Here is a tiny trained network, its code and every weight. The questions are about switching its units off for an input and a class, where a switched-off unit gives its printed mean instead of its output.

import numpy as np


def w(rows, s, z=0):
    codes = np.array(rows[::2]) - 128.0
    scale = np.full(codes.shape[1], s)
    scale[-1] = z or s
    return codes * scale


def f(y):
    return y / 2 * (1 + np.tanh(0.7978845608 * (y + 0.044715 * y**3)))


def log_softmax(a):
    a = a - a.max(-1, keepdims=True)
    return a - np.log(np.exp(a).sum(-1, keepdims=True))


def net(x, mask):
    res = np.array(x, float).reshape(1, 3) / 4 @ E
    y = f(res @ A[0][:, :-1].T + A[0][:, -1])
    res = res + np.where(mask, y, B[0][:, -1]) @ B[0][:, :-1]
    return log_softmax(res[-1] @ U[:, :-1].T + U[:, -1])


A, B = {}, {}
E = w([
[165,197,99,210,107],'x0',
[49,158,168,132,2],'x1',
[160,66,213,188,97],'x2',
],0.014)
A[0] = w([
[82,125,95,19,147,209],'N1',
[113,82,199,108,139,129],'N2',
[136,247,93,144,132,143],'N3',
[160,142,96,131,150,179],'N4',
[137,152,93,137,142,140],'N5',
[138,79,127,153,187,213],'N6',
[150,93,159,104,119,96],'N7',
[191,149,188,217,114,75],'N8',
[119,69,178,122,133,126],'N9',
[144,152,73,92,191,170],'N10',
[151,108,93,143,156,222],'N11',
[96,215,132,140,102,157],'N12',
[216,143,82,133,173,242],'N13',
[66,120,149,118,59,160],'N14',
[168,59,144,98,129,254],'N15',
[191,146,131,214,107,126],'N16',
[137,117,174,172,120,136],'N17',
[64,139,160,118,56,198],'N18',
],0.012,0.0046)
B[0] = w([
[96,51,18,74,123,242],'N1',
[111,144,211,209,92,200],'N2',
[144,215,112,170,114,211],'N3',
[149,159,149,83,230,167],'N4',
[143,156,145,113,162,155],'N5',
[216,136,118,185,201,199],'N6',
[152,167,181,206,108,160],'N7',
[103,48,52,59,132,214],'N8',
[164,148,187,157,111,194],'N9',
[113,127,136,105,170,213],'N10',
[162,134,157,104,224,178],'N11',
[123,174,88,148,49,202],'N12',
[153,145,138,74,255,223],'N13',
[61,128,159,135,24,233],'N14',
[177,81,154,208,195,212],'N15',
[102,102,86,36,152,205],'N16',
[72,80,136,129,98,184],'N17',
[56,131,130,119,56,250],'N18',
],0.0096,0.013)
U = w([
[184,17,22,59,188,191],'0',
[94,74,53,30,86,187],'1',
[254,130,182,182,164,132],'2',
[122,141,187,164,96,5],'3',
[187,230,138,45,179,97],'4',
[154,243,56,190,90,89],'5',
],0.0087,0.0033)

Each question gives the input, the list of numbers given to net, and the class t.
The units are the neurons (one row each of A and B). Each row of codes is followed by its name. A weight is (code - 128) times the scale printed after its matrix; where a second scale follows, it is the last column's (A, B and U).
mask holds one flag per neuron, in row order. A switched-off neuron (its flag False) gives its mean, the last column of its row in B, instead of its output. The means were averaged over made-up inputs and are rounded, as every weight is.
A unit's drop is (log p(t) with every unit on - log p(t) with that unit switched off) / (log p(t) with every unit on - log p(t) with every unit switched off).
The circuit of an input: a set's keep is (log p(t) with only the set's units on - log p(t) with every unit switched off) / (log p(t) with every unit on - log p(t) with every unit switched off). Starting from the 12 units with the biggest drops (on a tie, the unit counted first), units are removed one at a time, each time the one whose removal leaves the highest keep (on an exact tie, the one counted first), for as long as the keep stays at least 0.8.
circuit, biggest first: the units of the circuit, biggest drop first
top k neurons: the k neurons with the biggest drops, biggest first
drop when u is switched off: that unit's drop, to one decimal
input [4,-6,0], class 4: circuit, biggest first -> (N1 N13)
input [1,3,-4], class 5: circuit, biggest first -> (N8 N3)
input [2,3,7], class 1: circuit, biggest first -> (N8)
input [-2,8,1], class 3: top 3 neurons -> (N8 N1 N16)
input [3,0,-1], class 4: circuit, biggest first -> (N1 N14 N15)
input [7,1,5], class 1: top 2 neurons -> (N15 N6)
input [7,0,1], class 0: top 3 neurons -> (N8 N16 N14)
input [2,1,6], class 1: circuit, biggest first -> (N8 N13)
input [6,-2,1], class 0: top 2 neurons -> (N8 N16)
input [6,0,6], class 0: top 2 neurons -> (N14 N18)
input [6,-4,0], class 4: top 2 neurons -> (N1 N3)
input [0,-5,1], class 2: top 4 neurons -> (N1 N8 N6 N16)
input [0,-5,7], class 2: top 2 neurons -> (N1 N6)
input [4,-4,8], class 0: circuit, biggest first -> (N8)
input [6,2,2], class 1: top 2 neurons -> (N8 N16)
input [-1,0,5], class 2: drop when N17 is switched off -> -0.1
input [4,0,7], class 0: drop when N8 is switched off -> 0.1
input [4,-8,8], class 0: drop when N8 is switched off -> 0.3
